W = [118, 109, 126, 144, 101, 141, 115, 133, 109, 122, 131, 117, 103]
Find the largest entry.
144
The entry just left of 133 -> 115
The entry just left of 122: 109

data =
[[127 128 128 133 151 134 128 127 128]
 [132 128 128 128 128 128 128 136 150]
 [128 128 128 130 149 139 129 128 129]
 [128 134 151 133 128 128 128 128 128]
 [128 128 128 128 130 148 139 128 128]
 [129 143 145 129 128 128 128 128 128]
 [128 128 128 128 131 150 137 128 129]]
Indices start at 1.
The entry just right of 149: 139
The entry just left of the centre entry -> 133
The top-right entry -> 128
The entry at row 1, column 2: 128
The entry at row 2, column 1?
Answer: 132
The entry at row 1, column 3: 128
The entry in the bottom-left corner?
Answer: 128
The entry in row 3 and column 3?
Answer: 128
The entry in row 1 and column 1?
Answer: 127
The entry directly below the centre entry?
Answer: 130
The entry in row 3 and column 1?
Answer: 128
The entry directly above 136?
Answer: 127

Read these off the matrix that follows.
1) Read off the top-left entry.
2) Read off the entry just left of 146.
3) Read off the entry in the bottom-right corner.
4) Read off the third entry on the main diagonal.
5) Read off the 3rd-last entry, reading row by row.
6) Read off the entry just right of the centre entry.
7) Read off the entry in the bottom-left corner.
8) Read off the 2nd entry on the diagonal from the top-right corner.
[[142 144 122 118 138 137 143 117 122 123 140 144 139]
 [130 131 126 128 128 128 130 128 127 128 129 129 127]
 [135 136 130 122 138 119 134 135 129 128 122 133 133]
 [133 135 110 131 121 146 134 112 114 118 130 134 131]
 [135 137 125 131 124 121 134 131 128 128 119 133 133]
 [106 102 140 140 116 119 105 140 139 138 121 105 111]
 [112 110 135 140 115 122 112 135 135 135 122 112 115]
 [123 123 132 134 122 122 123 132 133 133 125 123 124]
 [113 111 133 140 115 123 113 134 134 134 122 113 116]]
1) 142
2) 121
3) 116
4) 130
5) 122
6) 131
7) 113
8) 129

Questions about the matrix below. Rows and columns are numbered from 1.
1) Find the entry in row 3 and column 2.
2) Find the entry in the top-right corner.
3) Find the entry directly above 146.
4) Find the top-left entry.
5) Find the entry in row 2 and column 2.
6) Find the bottom-left entry.
[[113 118 148 112 137 115 140]
 [133 134 146 114 118 107 128]
 [134 118 139 107 125 109 147]
 [109 141 117 109 131 108 134]
 [135 120 144 111 119 110 142]
 [126 132 137 120 101 109 124]
 [128 120 145 109 135 109 140]
 [128 120 145 109 135 108 140]
 [101 111 125 114 116 112 129]
 [118 137 113 114 109 107 133]
 [141 136 138 114 111 108 136]
 [137 138 129 115 104 107 133]
 [128 139 130 117 104 103 121]
 [106 134 119 115 122 122 151]
 [122 148 118 109 126 107 138]
 [137 123 143 111 119 111 145]]
1) 118
2) 140
3) 148
4) 113
5) 134
6) 137

grid =
[[124 133 144 123 136 126 133 119 132 138 120]
 [132 137 136 125 132 124 127 119 127 135 121]
 [141 136 137 129 133 116 124 117 123 131 122]
 [147 140 127 104 147 125 119 125 111 123 121]
 [123 133 143 125 137 127 133 118 133 138 119]
 [146 141 127 105 149 125 118 126 111 122 121]
 [141 140 132 109 145 126 123 124 117 127 121]]
What is the largest entry in the first row?
Answer: 144
The first entry in the row that holds the largest entry: 146
What is the last entry, reading row by row?
Answer: 121
The 1st entry on the diagonal from the top-right corner -> 120
What is the third smallest entry?
Answer: 109
What is the second entry, reading row by row?
Answer: 133
The entry just left of the centre entry is 147
What is the third-last entry, reading row by row?
Answer: 117
What is the entry directly below 143?
Answer: 127
The fifth entry in reading order is 136
The entry directly below the smallest entry -> 125
The entry directly below the centre entry: 127
The entry just right of the centre entry: 119
The last entry in the row that holds the largest entry: 121
What is the first entry in reading order?
Answer: 124
The entry directly above 131: 135
What is the entry directly above 135?
Answer: 138
What is the smallest entry in the first row?
Answer: 119
What is the second smallest entry?
Answer: 105
The second entry from the end, reading row by row is 127
The third entry on the main diagonal is 137
The largest entry in the last row is 145
The entry directly above the centre entry: 116
What is the smallest entry in the last column?
Answer: 119
What is the entry in the bottom-left corner?
Answer: 141
What is the entry just right of the largest entry?
Answer: 125

Questions about the table below. Rows and columns are numbered from 1.
1) Report the entry in row 1 and column 1.
2) Report the top-right entry.
3) Report the top entry of the column that holds the largest entry.
4) Report the entry in row 1 and column 3.
5) Report the bottom entry of the column that holds the largest entry.
6) Report the entry in the bottom-right corner.
7) Report the bottom-left entry.
8) Report the entry at row 3, column 1.
[[133 132 145 110 116 128 149 135 137 112 127 134 131]
 [121 154 121 117 128 121 119 126 126 146 124 128 112]
 [123 115 144 126 146 120 120 133 130 143 125 125 134]
 [118 124 142 120 128 137 136 134 148 149 137 129 111]]
1) 133
2) 131
3) 132
4) 145
5) 124
6) 111
7) 118
8) 123

m = [115 129 107 143 123 149 112 135 134 127 104 139 127 121]
Report the entry just right of 143.
123
The entry just left of 123: 143
The entry just right of 135: 134
The entry just left of the smallest entry: 127

M = 120  116  149  116  150   99  129  142  125  104
The fourth-last entry -> 129
Give the entry just left of 125.
A: 142
The first entry from the right -> 104

[[133 139 120 122 122 102]
 [133 139 120 123 122 103]
 [133 139 118 124 125 104]
 [133 139 121 122 121 102]
 [133 139 119 124 124 103]
 [134 139 118 124 124 103]
 [133 139 119 123 123 103]
 [133 138 122 121 120 102]]
Counting starts at 1.
The entry at row 2, column 1: 133
The entry in row 1 and column 1 is 133
The entry at row 1, column 3 -> 120
Which number is the entry at row 3, column 1?
A: 133
The entry in the bottom-right corner -> 102
The top-right entry: 102
The entry in row 1 and column 2 is 139
Which number is the entry in row 2 and column 2?
A: 139
Which number is the entry in the bottom-left corner?
A: 133

x = [102 137 115 155 110 121 124]
Which number is the entry just right of the centre entry?
A: 110
Which number is the entry just left of 115?
A: 137

B =
[[134 110 121 145]
 [135 106 120 148]
 [120 139 121 119]
 [136 135 128 122]
 [115 120 127 130]
 [130 131 144 139]
 [135 111 122 147]
 [121 129 117 114]
 [123 136 120 122]
 [124 135 123 124]
 [121 136 136 142]
 [136 113 125 147]
 [139 116 125 139]
 [137 108 120 143]]
The smallest entry in the first column: 115
What is the 1st entry, reading row by row?
Answer: 134
What is the entry directly above the largest entry?
Answer: 145
What is the largest entry?
Answer: 148
The entry just left of the largest entry: 120
What is the last entry, reading row by row?
Answer: 143
What is the fifth entry in reading order?
Answer: 135
The entry just left of 111 -> 135
What is the entry directly above 129?
Answer: 111
What is the smallest entry in the last row?
Answer: 108
The minimum -> 106
The entry directly below the largest entry: 119
The bottom-left entry -> 137
What is the entry just left of 128?
Answer: 135
The entry directly above 127 is 128
What is the 3rd smallest entry?
Answer: 110
What is the largest entry in the first column?
Answer: 139
The third entry on the diagonal from the top-right corner: 139
The third entry, reading row by row is 121

[[116 125 130 127 125 127 124 128 115 126 122]
 [131 129 122 129 129 133 121 123 135 117 128]
 [126 126 125 124 122 130 121 134 133 133 146]
 [131 132 124 127 121 124 131 134 105 131 122]
 [143 136 127 131 138 128 127 126 125 119 129]
 [117 134 126 131 117 123 119 123 128 131 124]
 [130 120 131 127 143 132 106 132 129 130 117]
 [130 127 111 130 136 130 129 128 121 120 120]
 [139 134 123 136 123 125 137 132 124 133 131]
 [125 133 120 135 135 130 118 120 133 123 126]
 [133 125 130 133 124 129 135 126 132 125 132]
 [135 121 117 125 127 126 124 122 131 121 141]
 [134 128 140 132 128 127 135 127 132 132 124]
 [138 132 131 128 129 125 153 118 139 133 131]
 [138 127 125 135 108 129 126 124 120 126 117]
 [127 126 134 121 113 130 117 128 133 122 131]]
Which number is the entry just right of the smallest entry? 131
The last entry, reading row by row -> 131
Which number is the bottom-left entry? 127
The smallest entry in the first column -> 116
The entry just left of the smallest entry: 134
Which number is the entry in the top-right corner? 122
The top entry of the column that holds the smallest entry: 115
The bottom entry of the column that holds the smallest entry: 133
Which number is the 5th entry, reading row by row? 125
The second largest entry: 146
The last entry in the row that holds the largest entry: 131
The last entry of the smallest entry's row -> 122
The first entry of the smallest entry's row is 131
Which number is the top entry of the column that holds the largest entry? 124
Which number is the largest entry in the first row? 130
The smallest entry in the last row is 113
The minimum is 105
Which number is the 5th entry from the end, reading row by row? 117
The 3rd smallest entry is 108
Which number is the largest entry? 153
Which number is the largest entry in the last row? 134
Which number is the first entry of the largest entry's row? 138
Which number is the 2nd entry on the main diagonal? 129

A = 116  129  117  115  127  152  127  139  135  115  124  108  115  137  118
Read off the maximum.
152
The entry just right of the smallest entry: 115
The entry just left of the largest entry -> 127
